[-67  -4 -16 -13   6  37  -3  14  -2 -15  33 -38   5  10   4   7 -16  33
  -9 -58   4   3  23 -19  34  13  -7   3  31]	(82).nev
[-76  -3  -5  -3   5  12  -9  18  -6 -22  29 -27   1   4  -9  10   1  21
 -25 -38   3  -3  10  -7  35   6  11 -18 -14]	(84).Gelu
[-52 -19  -9  -5  18  18  -5  15   0 -21  30 -23  10 -21  -7 -14  -7  18
 -18 -34   1   3  20 -13  21   9 -10  -2  10]	(82).pirod
[-78  -9   2 -11  22  -4  -9  33   0 -11  36 -30  -4  -6  -5  12  -4  17
 -36 -63   2   0   2  -5  39  18 -11  -5 -21]	(84).tugis
[-75  -9  -6 -31  23  26 -11  10  -1 -43  29 -40   7  -2   9   0 -12  35
 -32 -17   9  13  25 -14  48   3 -14   5  -8]	(82).Gerif
[-77 -22  -5   0  16  18 -18  32   6 -21  39 -35   1 -20  -7  13 -19  46
 -34 -38  12  -1   5   9  42  28 -20 -18   1]	(84).tini
[-30   8  -4  -5  13  19  -4  18  -4  -9  23 -26   4   1  -1   3  -4  13
 -19 -41  13   9   9  -1  17   3   2  -2  -8]	(84).tugis
[-53 -11 -13  -3  15  12  -5  11 -10 -44  44 -37  -1   1   0   2  -9  28
 -21 -26   5   6  12  -6  21  10  -8  11  15]	(82).pirod
[-32 -14   6   1  14 -23   1   8  -3  -5  25 -23  11  -6  -1  -6   2  13
 -17 -65   1   8 -35  -5  23   8  -1  17 -16]	(82).pirod
[-65  -2   6  -4  38  30 -10   9   2 -28  25 -26   4   5   0   6  -8  22
 -37 -18   6   4   5  -1  31   9 -10   1 -12]	(84).tini
[-57   5 -12 -11  20  15  -4  25  15 -37  34 -28   7  -9 -16   2 -11   6
 -30 -24   8   8   4 -21  19  10   1   1  -8]	(82).pirod
[-88   3  -3  -7  21  32 -29  32 -15 -18  18 -27  13   1  -8  11  -9  29
 -32 -36  13 -10  -2 -11  39  15  -5 -16 -16]	(84).Gelu
[-55  -2  -5  -1  22  12 -20  19  18 -14  45 -34  10 -17  -6 -10 -19  34
 -22 -36   6 -11   9 -19  51   5 -19  10 -10]	(82).pirod
[-82  -6   3 -28  28  24 -15  26  -1 -14  29 -33  11   0   6   2 -26  26
 -26 -47   1  -8  26 -13  27   6 -20  -9 -15]	(84).tugis
[-61  19  -7  -4  16   4 -12  17  33  -6  40 -50   0 -12  11  -3 -18  20
 -24 -59   5   2  20 -19  19   4  -6  -3  -8]	(82).pirod
[-42  -6  -5 -11  26  10  -4  17   4 -21  26 -23  -5  -1   0 -99  -5  17
 -22 -43   2  14   8 -13  25   6  -8  -2  -7]	(84).tini
[-16  -1  -6   8  13  12   3   3  -1 -13  23 -26 -10 -14   5  -4  17   9
 -10  -6 -33  15  12 -11  22 -17  -4  21  -4]	(82).pirod
[-68   3  -7  -1  18  26 -13  37  -8 -23  33 -38   6  -7   1   3 -17  28
 -37 -18   7  -1  -4 -14  45   7   2 -16   0]	(84).Gelu
[-43  12  -3  -9  13  25  -8  -9   7 -19   8 -27  -4 -18  -8 -11  -4   9
 -18  -5  -6  -3   4  -9  26  -2 -11   5 -15]	(82).pirod
[-57  -6   0   4   5   5 -28  21  -2 -31  52 -30  13   5   6  -5 -12   7
 -22 -66   5   3  10 -12  26  -5  -5 -31 -13]	(84).tugis
[-62 -21  -8  -2  11  26  -1  -3  -3 -27  25 -38   3 -10   3   0  -9   6
  -5 -56  20   5  15 -19  29 -24   0 -10  -3]	(82).nev
[-73 -12 -11  -9  15  25   2  14  13 -15  49 -44  14   0   4  11 -15  16
 -22 -11  -5  12  22 -15  13  -1  -5 -11  10]	(82).nev
[-60  -3  -8  -4  46  40 -10  40 -13 -28  26 -28  -1  -6   0  11  -5  25
 -27 -23  14  -1   8  -4  29   0   8  -2 -14]	(84).tini
[-56   5 -11  -1  19  11  10  10   9 -14  38 -27   3   1  36  -1 -20  21
 -18 -37 -12 -27  22 -26  25   4 -15  -1  -9]	(82).nev
[ -2   4  -7 -23  32  16   9  13   1 -26  30 -27 -12 -12   0  -8  -7  13
 -22 -31   8  -6  -2  -7  38 -13  33   1 -27]	(84).tini
[-50 -17 -10  -8  22  21  -4  35  -3 -17  43 -35   0  -2  -6 -11 -14  18
 -32 -33   8   3   7 -15  29  20 -11  -2 -16]	(82).pirod
